Here is a tiny trained network, its code and every weight. The questions are about switching its units off for an input and a target symbol, where a switched-off unit gives its printed mean instead of its output.

import numpy as np


def w(rows, s, z=0):
    codes = np.array(rows[::2]) - 128.0
    scale = np.full(codes.shape[1], s)
    scale[-1] = z or s
    return codes * scale


def f(y):
    return np.maximum(y, 0)


def softmax(a):
    e = np.exp(a - a.max(-1, keepdims=True))
    return e / e.sum(-1, keepdims=True)


def log_softmax(a):
    a = a - a.max(-1, keepdims=True)
    return a - np.log(np.exp(a).sum(-1, keepdims=True))


def net(x, mask):
    ids = ['ΞΦαβζλ'.index(c) for c in x.split()]
    T = len(ids)
    res = E[ids] + P[:T]
    u = 0
    for l in range(2):
        q, k, v = (res @ M[l].T for M in (Q, K, V))
        z = softmax(np.where(np.tri(T) > 0, q @ k.T / 3**0.5, -1e9)) @ v
        res = res + np.where(mask[u], z, O[l][:, -1]) @ O[l][:, :-1]
        u += 1
        y = f(res @ A[l][:, :-1].T + A[l][:, -1])
        res = res + np.where(mask[u : u + 24], y, B[l][:, -1]) @ B[l][:, :-1]
        u += 24
    return log_softmax(res[-1] @ U[:, :-1].T + U[:, -1])


Q, K, V, O, A, B = {}, {}, {}, {}, {}, {}
E = w([
[191,92,165],'Ξ',
[133,146,88],'Φ',
[88,194,93],'α',
[97,118,4],'β',
[66,225,137],'ζ',
[228,114,189],'λ',
],0.011)
P = w([
[82,14,160],'0',
[207,254,61],'1',
[59,117,194],'2',
[192,207,127],'3',
[61,112,200],'4',
[208,181,142],'5',
[61,114,213],'6',
[219,166,152],'7',
[53,114,198],'8',
[232,151,162],'9',
[44,115,179],'10',
],0.0089)
Q[0] = w([
[147,234,1],'0.h1',
[144,119,70],'0.h1',
[171,115,22],'0.h1',
],0.0094)
K[0] = w([
[52,80,2],'0.h1',
[124,121,40],'0.h1',
[14,138,45],'0.h1',
],0.0094)
V[0] = w([
[43,188,64],'0.h1',
[91,13,3],'0.h1',
[41,125,75],'0.h1',
],0.0051)
O[0] = w([
[154,186,167,11],'0.h1',
[140,74,254,67],'0.h1',
[156,166,151,29],'0.h1',
],0.0084,0.0013)
A[0] = w([
[98,109,55,129],'0.n1',
[177,114,135,141],'0.n2',
[190,182,56,131],'0.n3',
[112,97,84,148],'0.n4',
[139,128,37,69],'0.n5',
[166,70,86,167],'0.n6',
[90,86,215,151],'0.n7',
[135,39,161,97],'0.n8',
[90,100,166,164],'0.n9',
[180,115,68,195],'0.n10',
[190,230,143,163],'0.n11',
[98,148,105,1],'0.n12',
[118,66,158,92],'0.n13',
[62,41,185,177],'0.n14',
[109,146,168,111],'0.n15',
[172,117,93,49],'0.n16',
[177,132,100,178],'0.n17',
[98,10,211,99],'0.n18',
[229,151,186,171],'0.n19',
[183,157,160,60],'0.n20',
[63,119,103,99],'0.n21',
[87,86,203,73],'0.n22',
[177,150,133,57],'0.n23',
[59,96,98,179],'0.n24',
],0.012,0.011)
B[0] = w([
[163,167,102,154],'0.n1',
[101,153,113,178],'0.n2',
[116,192,201,205],'0.n3',
[120,165,107,166],'0.n4',
[250,255,149,132],'0.n5',
[67,163,188,210],'0.n6',
[127,152,58,195],'0.n7',
[161,179,86,161],'0.n8',
[95,151,92,194],'0.n9',
[88,182,179,246],'0.n10',
[84,168,174,250],'0.n11',
[178,151,2,128],'0.n12',
[189,189,127,146],'0.n13',
[177,180,70,243],'0.n14',
[197,84,125,136],'0.n15',
[15,190,195,128],'0.n16',
[72,157,167,220],'0.n17',
[159,167,65,188],'0.n18',
[71,192,148,253],'0.n19',
[238,227,77,138],'0.n20',
[178,138,150,147],'0.n21',
[188,149,64,141],'0.n22',
[243,247,67,131],'0.n23',
[206,182,62,219],'0.n24',
],0.0099,0.0069)
Q[1] = w([
[69,142,36],'1.h1',
[2,135,162],'1.h1',
[75,225,33],'1.h1',
],0.009)
K[1] = w([
[243,135,79],'1.h1',
[69,132,161],'1.h1',
[233,75,2],'1.h1',
],0.0071)
V[1] = w([
[184,205,158],'1.h1',
[1,160,157],'1.h1',
[143,108,113],'1.h1',
],0.011)
O[1] = w([
[162,161,215,255],'1.h1',
[203,33,122,43],'1.h1',
[62,187,2,129],'1.h1',
],0.0089,0.027)
A[1] = w([
[88,114,169,115],'1.n1',
[191,37,57,10],'1.n2',
[72,3,164,11],'1.n3',
[139,131,96,52],'1.n4',
[218,26,22,66],'1.n5',
[99,123,142,195],'1.n6',
[156,149,143,97],'1.n7',
[228,40,62,33],'1.n8',
[91,130,69,97],'1.n9',
[211,57,57,10],'1.n10',
[136,161,109,210],'1.n11',
[53,43,94,10],'1.n12',
[99,163,59,27],'1.n13',
[51,47,89,10],'1.n14',
[179,164,137,154],'1.n15',
[181,24,28,10],'1.n16',
[253,41,60,18],'1.n17',
[220,47,73,10],'1.n18',
[146,53,70,101],'1.n19',
[150,30,112,10],'1.n20',
[192,188,153,144],'1.n21',
[73,137,50,230],'1.n22',
[181,67,150,107],'1.n23',
[133,43,101,30],'1.n24',
],0.016,0.012)
B[1] = w([
[191,111,136,158],'1.n1',
[228,240,27,128],'1.n2',
[67,54,81,128],'1.n3',
[56,103,120,129],'1.n4',
[8,243,29,128],'1.n5',
[166,153,141,156],'1.n6',
[107,124,116,167],'1.n7',
[20,233,15,128],'1.n8',
[131,101,199,131],'1.n9',
[219,223,12,128],'1.n10',
[147,106,111,195],'1.n11',
[25,228,34,128],'1.n12',
[75,161,219,152],'1.n13',
[28,244,32,128],'1.n14',
[105,77,86,198],'1.n15',
[224,246,253,128],'1.n16',
[9,14,43,128],'1.n17',
[227,234,42,128],'1.n18',
[237,90,198,128],'1.n19',
[31,29,6,128],'1.n20',
[101,85,99,254],'1.n21',
[233,174,162,149],'1.n22',
[120,201,104,129],'1.n23',
[19,124,134,128],'1.n24',
],0.013,0.053)
U = w([
[18,110,158,63],'Ξ',
[199,186,88,133],'Φ',
[252,153,203,254],'α',
[118,212,252,57],'β',
[255,107,53,227],'ζ',
[116,25,68,26],'λ',
],0.009,0.0073)

Each question gives the input, a string of symbols that net reads in full, and the target symbol t.
The units are the heads (3 rows each of Q, K, V and O) and the neurons (one row each of A and B). Each row of codes is followed by its name. A weight is (code - 128) times the scale printed after its matrix; where a second scale follows, it is the last column's (O, A, B and U).
mask holds one flag per unit, layer by layer, with each layer's heads first. A switched-off unit (its flag False) gives its mean, the last column of its rows in O or B, instead of its output. The means were averaged over made-up inputs and are rounded, as every weight is.
A unit's drop is (log p(t) with every unit on - log p(t) with that unit switched off) / (log p(t) with every unit on - log p(t) with every unit switched off).
The circuit of an input: a set's keep is (log p(t) with only the set's units on - log p(t) with every unit switched off) / (log p(t) with every unit on - log p(t) with every unit switched off). Starting from the 12 units with the biggest drops (on a tie, the unit counted first), units are removed one at a time, each time the one whose removal leaves the highest keep (on an exact tie, the one counted first), for as long as the keep stays at least 0.8.
units of the circuit, in order: the units of the circuit, biggest drop first
most important unit: the unit with the biggest drop
k most important neurons: the k neurons with the biggest drops, biggest first
k most important neurons of layer l: the k neurons of layer l with the biggest drops, biggest first
input ζ β Ξ β λ, target ζ: units of the circuit, in order -> [1.h1]
input λ Φ ζ, target λ: units of the circuit, in order -> [1.h1; 1.n22]
input Φ ζ Φ α Φ β β, target Φ: 2 most important neurons of layer 1 -> [1.n22; 1.n21]
input β β Ξ λ Ξ Ξ, target α: 2 most important neurons -> [0.n14; 0.n24]
input Φ Ξ β Ξ Φ, target Φ: 4 most important neurons -> [0.n3; 0.n11; 0.n10; 1.n21]
input Ξ ζ Ξ Φ, target Ξ: 2 most important neurons of layer 0 -> [0.n5; 0.n6]
input λ β β Ξ, target Ξ: 4 most important neurons -> [1.n22; 0.n19; 0.n20; 1.n13]
input Φ λ Ξ ζ β Ξ λ, target Φ: 2 most important neurons of layer 1 -> [1.n21; 1.n13]
input Φ ζ ζ Ξ Ξ Ξ ζ β Φ α β, target Φ: 4 most important neurons -> [0.n3; 0.n11; 1.n22; 0.n10]
input λ ζ Φ, target λ: 3 most important neurons -> [0.n6; 1.n13; 1.n22]
input β Ξ ζ Ξ Ξ β Ξ β Ξ Ξ Ξ, target β: 4 most important neurons -> [1.n13; 1.n22; 0.n3; 0.n11]
input α β Ξ Ξ β β ζ, target α: 3 most important neurons of layer 1 -> [1.n22; 1.n21; 1.n13]
input ζ ζ β Ξ ζ Ξ ζ ζ Ξ β, target β: 3 most important neurons -> [0.n19; 1.n21; 1.n15]
input λ β Ξ ζ β Ξ β Φ, target Ξ: units of the circuit, in order -> [1.n22]
input λ Ξ Ξ, target λ: 3 most important neurons -> [0.n6; 0.n13; 0.n8]
input α Ξ β Ξ Φ Ξ Ξ β Ξ, target α: 4 most important neurons of layer 1 -> [1.n22; 1.n13; 1.n21; 1.n9]
input β Φ β Ξ ζ λ, target Ξ: 3 most important neurons -> [1.n22; 1.n21; 0.n20]
input λ β ζ ζ λ ζ α, target λ: 2 most important neurons of layer 1 -> [1.n13; 1.n22]
input ζ Ξ Ξ α Ξ Ξ Ξ β ζ ζ β, target ζ: 2 most important neurons of layer 0 -> [0.n3; 0.n11]
input λ Φ Φ α Ξ β α Ξ Ξ β β, target λ: 4 most important neurons of layer 0 -> [0.n6; 0.n18; 0.n8; 0.n14]
input β ζ α λ Ξ Ξ Ξ β α λ, target β: units of the circuit, in order -> [0.n19]
input β Ξ ζ λ β β, target α: 2 most important neurons -> [0.n24; 0.n14]
input Φ λ α, target Φ: 4 most important neurons -> [0.n3; 0.n11; 0.n10; 1.n22]
input α Ξ α, target α: 3 most important neurons of layer 1 -> [1.n22; 1.n21; 1.n15]
input β ζ β β Ξ λ α, target β: 4 most important neurons -> [1.n13; 0.n3; 1.n22; 0.n11]
input ζ Ξ α Φ β Ξ ζ Ξ λ β, target β: 2 most important neurons -> [0.n19; 1.n21]
input Φ Ξ Φ, target Φ: most important unit -> 0.n3
input β β Ξ ζ ζ, target β: 3 most important neurons -> [0.n3; 0.n11; 0.n10]
input λ Ξ β, target λ: 4 most important neurons -> [0.n6; 1.n22; 1.n13; 0.n18]
